Here is a tiny trained network, its code and every weight. The questions are about switching its units off for an input and a class, where a switched-off unit gives its printed mean instead of its output.

import numpy as np


def w(rows, s, z=0):
    codes = np.array(rows[::2]) - 128.0
    scale = np.full(codes.shape[1], s)
    scale[-1] = z or s
    return codes * scale


def norm(h):
    return h / np.sqrt((h * h).mean(-1, keepdims=True) + 1e-5)


def f(y):
    return y / 2 * (1 + np.tanh(0.7978845608 * (y + 0.044715 * y**3)))


def log_softmax(a):
    a = a - a.max(-1, keepdims=True)
    return a - np.log(np.exp(a).sum(-1, keepdims=True))


def net(x, mask):
    res = np.array(x, float).reshape(1, 8) / 4 @ E
    u = 0
    for l in range(2):
        y = f(norm(res) @ A[l][:, :-1].T + A[l][:, -1])
        res = res + np.where(mask[u : u + 11], y, B[l][:, -1]) @ B[l][:, :-1]
        u += 11
    return log_softmax(norm(res)[-1] @ U[:, :-1].T + U[:, -1])


A, B = {}, {}
E = w([
[128,130,127,129,130,125],'x0',
[111,87,148,91,58,250],'x1',
[126,127,129,131,127,127],'x2',
[173,185,178,74,61,87],'x3',
[129,129,128,125,129,131],'x4',
[88,75,250,96,185,117],'x5',
[60,64,88,81,59,62],'x6',
[130,125,129,128,130,129],'x7',
],0.0024)
A[0] = w([
[174,151,82,133,232,29,56],'L0N0',
[130,167,85,143,217,17,72],'L0N1',
[108,195,171,211,172,174,94],'L0N2',
[75,36,67,252,222,186,53],'L0N3',
[94,17,66,247,207,180,68],'L0N4',
[116,205,39,203,43,115,84],'L0N5',
[176,211,178,174,169,184,4],'L0N6',
[7,103,149,103,102,71,81],'L0N7',
[116,1,43,218,221,170,29],'L0N8',
[227,230,215,32,39,72,99],'L0N9',
[164,224,175,199,205,229,78],'L0N10',
],0.0033,0.0022)
B[0] = w([
[89,148,173,195,73,145,178],'L0N0',
[111,122,163,174,73,158,190],'L0N1',
[209,100,125,84,116,106,144],'L0N2',
[114,244,169,46,100,107,186],'L0N3',
[109,245,174,22,92,114,185],'L0N4',
[150,87,119,106,203,170,195],'L0N5',
[166,98,129,82,97,74,125],'L0N6',
[222,104,96,111,160,130,151],'L0N7',
[84,226,152,47,93,98,167],'L0N8',
[13,254,118,42,185,155,254],'L0N9',
[225,72,154,82,53,80,205],'L0N10',
],0.0039,0.0016)
A[1] = w([
[126,115,237,111,136,96,166],'L1N0',
[113,84,156,69,78,220,154],'L1N1',
[125,105,139,92,34,216,145],'L1N2',
[57,69,89,118,131,116,24],'L1N3',
[106,46,79,104,74,51,4],'L1N4',
[30,103,73,121,132,104,128],'L1N5',
[175,188,17,166,62,151,126],'L1N6',
[54,87,82,85,131,84,65],'L1N7',
[218,170,159,159,211,177,153],'L1N8',
[92,75,208,112,195,126,78],'L1N9',
[131,163,128,174,151,1,125],'L1N10',
],0.0046,0.0013)
B[1] = w([
[121,83,17,131,135,128,212],'L1N0',
[125,159,117,202,119,104,227],'L1N1',
[128,138,170,209,149,107,220],'L1N2',
[186,172,156,110,109,114,139],'L1N3',
[218,117,174,100,114,163,143],'L1N4',
[201,134,177,91,119,137,199],'L1N5',
[74,55,126,103,215,64,249],'L1N6',
[202,156,155,107,114,171,175],'L1N7',
[151,84,146,62,53,134,191],'L1N8',
[129,155,15,130,169,86,161],'L1N9',
[121,118,167,186,76,253,218],'L1N10',
],0.0048,0.0021)
U = w([
[77,205,145,74,120,131,168],'0',
[220,83,160,103,79,128,254],'1',
[93,118,154,250,105,149,35],'2',
[104,75,71,121,189,94,65],'3',
],0.012,0.00054)

Each question gives the input, the list of numbers given to net, and the class t.
The units are the neurons (one row each of A and B). Each row of codes is followed by its name. A weight is (code - 128) times the scale printed after its matrix; where a second scale follows, it is the last column's (A, B and U).
mask holds one flag per neuron, layer by layer. A switched-off neuron (its flag False) gives its mean, the last column of its row in B, instead of its output. The means were averaged over made-up inputs and are rounded, as every weight is.
A unit's drop is (log p(t) with every unit on - log p(t) with that unit switched off) / (log p(t) with every unit on - log p(t) with every unit switched off).
The circuit of an input: a set's keep is (log p(t) with only the set's units on - log p(t) with every unit switched off) / (log p(t) with every unit on - log p(t) with every unit switched off). Starting from the 12 units with the biggest drops (on a tie, the unit counted first), units are removed one at a time, each time the one whose removal leaves the highest keep (on an exact tie, the one counted first), for as long as the keep stays at least 0.8.
units of the circuit, in order: the units of the circuit, biggest drop first
unit that matters most: the unit with the biggest drop
k most important neurons: the k neurons with the biggest drops, biggest first
k most important neurons of layer l: the k neurons of layer l with the biggest drops, biggest first
input [-5,2,6,1,7,6,7,-5], class 1: unit that matters most => L1N4
input [4,-8,-3,1,1,-8,-5,-3], class 2: units of the circuit, in order => (L1N10, L0N0)
input [0,4,8,1,7,4,3,-7], class 2: 4 most important neurons => (L1N1, L1N6, L1N2, L0N5)
input [-4,-1,-2,-4,1,6,-7,-2], class 1: 4 most important neurons => (L0N10, L1N8, L0N9, L1N6)
input [6,-6,4,0,2,-2,6,7], class 1: units of the circuit, in order => (L1N4, L1N7)
input [-1,-2,-4,6,5,8,-1,8], class 3: units of the circuit, in order => (L1N0, L1N9)
input [-3,-6,1,5,5,-2,3,-5], class 2: 2 most important neurons => (L1N10, L0N4)
input [-3,5,8,-8,6,6,-3,-6], class 0: units of the circuit, in order => (L0N4, L0N3)
input [4,-1,2,3,3,4,3,-2], class 3: 4 most important neurons => (L1N9, L0N7, L1N0, L0N8)
input [2,1,8,-2,4,7,7,-2], class 1: 4 most important neurons of layer 1 => (L1N4, L1N7, L1N6, L1N3)
input [0,1,-4,4,-5,8,7,-6], class 3: 3 most important neurons of layer 1 => (L1N9, L1N0, L1N8)
input [2,7,-5,5,1,1,-2,-4], class 2: units of the circuit, in order => (L1N2, L1N1)
input [6,-7,-6,-7,3,-6,-1,5], class 0: 3 most important neurons => (L0N4, L0N3, L0N8)
input [-1,5,7,1,8,-5,-1,-5], class 2: units of the circuit, in order => (L1N2)
input [-6,8,-3,1,-6,5,7,8], class 2: 3 most important neurons of layer 1 => (L1N1, L1N2, L1N8)
input [2,1,8,0,-5,-7,8,-2], class 1: 2 most important neurons of layer 1 => (L1N4, L1N5)
input [2,4,-6,-4,8,4,-3,4], class 0: 4 most important neurons of layer 0 => (L0N4, L0N3, L0N8, L0N1)
input [6,-2,2,-4,-4,5,-6,1], class 1: 2 most important neurons of layer 1 => (L1N6, L1N8)
input [-5,-6,2,3,1,-6,4,7], class 2: 4 most important neurons => (L1N10, L0N0, L1N0, L1N9)
input [6,-8,-6,4,-2,8,-3,3], class 2: unit that matters most => L1N10
input [7,7,-2,-8,4,6,7,7], class 0: 2 most important neurons of layer 1 => (L1N6, L1N10)
input [1,8,4,-8,-2,-4,2,4], class 0: 4 most important neurons => (L0N4, L0N8, L0N3, L1N10)
input [4,-5,8,6,1,-7,-5,5], class 3: 2 most important neurons of layer 1 => (L1N6, L1N7)
